Here is a tiny trained network, its code and every weight. The questions are about switching its units off for an input and a target symbol, where a switched-off unit gives its printed mean instead of its output.

import numpy as np


def w(rows, s, z=0):
    codes = np.array(rows[::2]) - 128.0
    scale = np.full(codes.shape[1], s)
    scale[-1] = z or s
    return codes * scale


def norm(h):
    return h / np.sqrt((h * h).mean(-1, keepdims=True) + 1e-5)


def f(y):
    return np.maximum(y, 0)


def softmax(a):
    e = np.exp(a - a.max(-1, keepdims=True))
    return e / e.sum(-1, keepdims=True)


def log_softmax(a):
    a = a - a.max(-1, keepdims=True)
    return a - np.log(np.exp(a).sum(-1, keepdims=True))


def net(x, mask):
    ids = ['Θαβγεζημπφψω'.index(c) for c in x.split()]
    T = len(ids)
    res = E[ids] + P[:T]
    r = norm(res)
    for j in range(3):
        rows = slice(3 * j, 3 * j + 3)
        q, k, v = (r @ M[0][rows].T for M in (Q, K, V))
        z = softmax(np.where(np.tri(T) > 0, q @ k.T / 3**0.5, -1e9)) @ v
        o = O[0][rows]
        res = res + np.where(mask[j], z, o[:, -1]) @ o[:, :-1]
    y = f(norm(res) @ A[0][:, :-1].T + A[0][:, -1])
    res = res + np.where(mask[3:7], y, B[0][:, -1]) @ B[0][:, :-1]
    return log_softmax(norm(res)[-1] @ U[:, :-1].T + U[:, -1])


Q, K, V, O, A, B = {}, {}, {}, {}, {}, {}
E = w([
[79,37,160],'Θ',
[74,75,149],'α',
[98,61,126],'β',
[79,98,131],'γ',
[82,121,155],'ε',
[118,66,105],'ζ',
[76,100,144],'η',
[155,142,207],'μ',
[143,102,100],'π',
[128,14,121],'φ',
[143,51,173],'ψ',
[251,150,89],'ω',
],0.0026)
P = w([
[103,190,113],'0',
[161,3,164],'1',
[69,63,72],'2',
[178,69,171],'3',
[87,86,67],'4',
[177,78,156],'5',
[90,100,70],'6',
[169,84,157],'7',
],0.0035)
Q[0] = w([
[100,120,139],'H1',
[111,139,80],'H1',
[133,131,122],'H1',
[32,155,11],'H2',
[131,158,112],'H2',
[218,131,206],'H2',
[74,120,44],'H3',
[172,159,88],'H3',
[94,92,77],'H3',
],0.012)
K[0] = w([
[100,147,110],'H1',
[104,79,99],'H1',
[118,118,146],'H1',
[22,165,154],'H2',
[84,96,145],'H2',
[218,76,118],'H2',
[131,218,198],'H3',
[120,105,207],'H3',
[84,254,135],'H3',
],0.0087)
V[0] = w([
[54,177,164],'H1',
[148,201,123],'H1',
[145,111,160],'H1',
[54,102,9],'H2',
[53,107,250],'H2',
[19,36,253],'H2',
[141,24,86],'H3',
[224,80,91],'H3',
[221,165,202],'H3',
],0.0054)
O[0] = w([
[188,66,98,136],'H1',
[91,92,84,69],'H1',
[123,131,153,139],'H1',
[206,50,66,127],'H2',
[43,153,69,202],'H2',
[34,125,60,254],'H2',
[121,41,81,140],'H3',
[107,1,170,73],'H3',
[62,132,210,71],'H3',
],0.0053,0.0049)
A[0] = w([
[37,186,213,193],'N1',
[35,160,4,145],'N2',
[102,98,101,125],'N3',
[246,195,159,255],'N4',
],0.0042,0.0039)
B[0] = w([
[125,51,178,172],'N1',
[173,164,189,254],'N2',
[113,111,150,160],'N3',
[142,75,254,170],'N4',
],0.0062,0.0055)
U = w([
[152,189,178,133],'Θ',
[159,172,122,129],'α',
[169,90,71,26],'β',
[104,158,8,48],'γ',
[23,211,116,126],'ε',
[211,97,61,49],'ζ',
[133,169,67,177],'η',
[72,141,241,135],'μ',
[199,68,128,74],'π',
[179,126,126,253],'φ',
[83,54,169,193],'ψ',
[221,73,242,7],'ω',
],0.013,0.0037)

Each question gives the input, a string of symbols that net reads in full, and the target symbol t.
The units are the heads (3 rows each of Q, K, V and O) and the neurons (one row each of A and B). Each row of codes is followed by its name. A weight is (code - 128) times the scale printed after its matrix; where a second scale follows, it is the last column's (O, A, B and U).
mask holds one flag per unit, heads first, then neurons. A switched-off unit (its flag False) gives its mean, the last column of its rows in O or B, instead of its output. The means were averaged over made-up inputs and are rounded, as every weight is.
A unit's drop is (log p(t) with every unit on - log p(t) with that unit switched off) / (log p(t) with every unit on - log p(t) with every unit switched off).
The circuit of an input: a set's keep is (log p(t) with only the set's units on - log p(t) with every unit switched off) / (log p(t) with every unit on - log p(t) with every unit switched off). Starting from all 7 units, units are removed one at a time, each time the one whose removal leaves the highest keep (on an exact tie, the one counted first), for as long as the keep stays at least 0.8.
circuit, biggest first: the units of the circuit, biggest drop first
heads that matter: for each layer, one digit per head in row order, 1 if its drop is at least 0.15 and else 0, layers parted by /
drop of u: that unit's drop, to one decimal
input ω ψ ψ Θ ψ ψ η, target ψ: circuit, biggest first -> [H3 H2]
input β ω Θ π ψ, target ζ: circuit, biggest first -> [H2]
input μ ψ Θ, target μ: circuit, biggest first -> [N1 H3]
input ε Θ α μ Θ β ψ, target Θ: heads that matter -> 001
input ε μ ω ψ π, target Θ: circuit, biggest first -> [H3 N4]
input μ ψ μ Θ Θ α ζ, target μ: circuit, biggest first -> [H3 N1]
input ψ ψ μ ζ, target ψ: heads that matter -> 011
input Θ μ Θ β η, target γ: heads that matter -> 010
input ψ ψ ζ β π, target ε: circuit, biggest first -> [H2 H3]
input ψ ζ Θ, target ε: drop of H3 -> 0.2
input π γ Θ, target ω: drop of N2 -> 0.0
input β β Θ μ φ, target ζ: drop of H3 -> 0.1
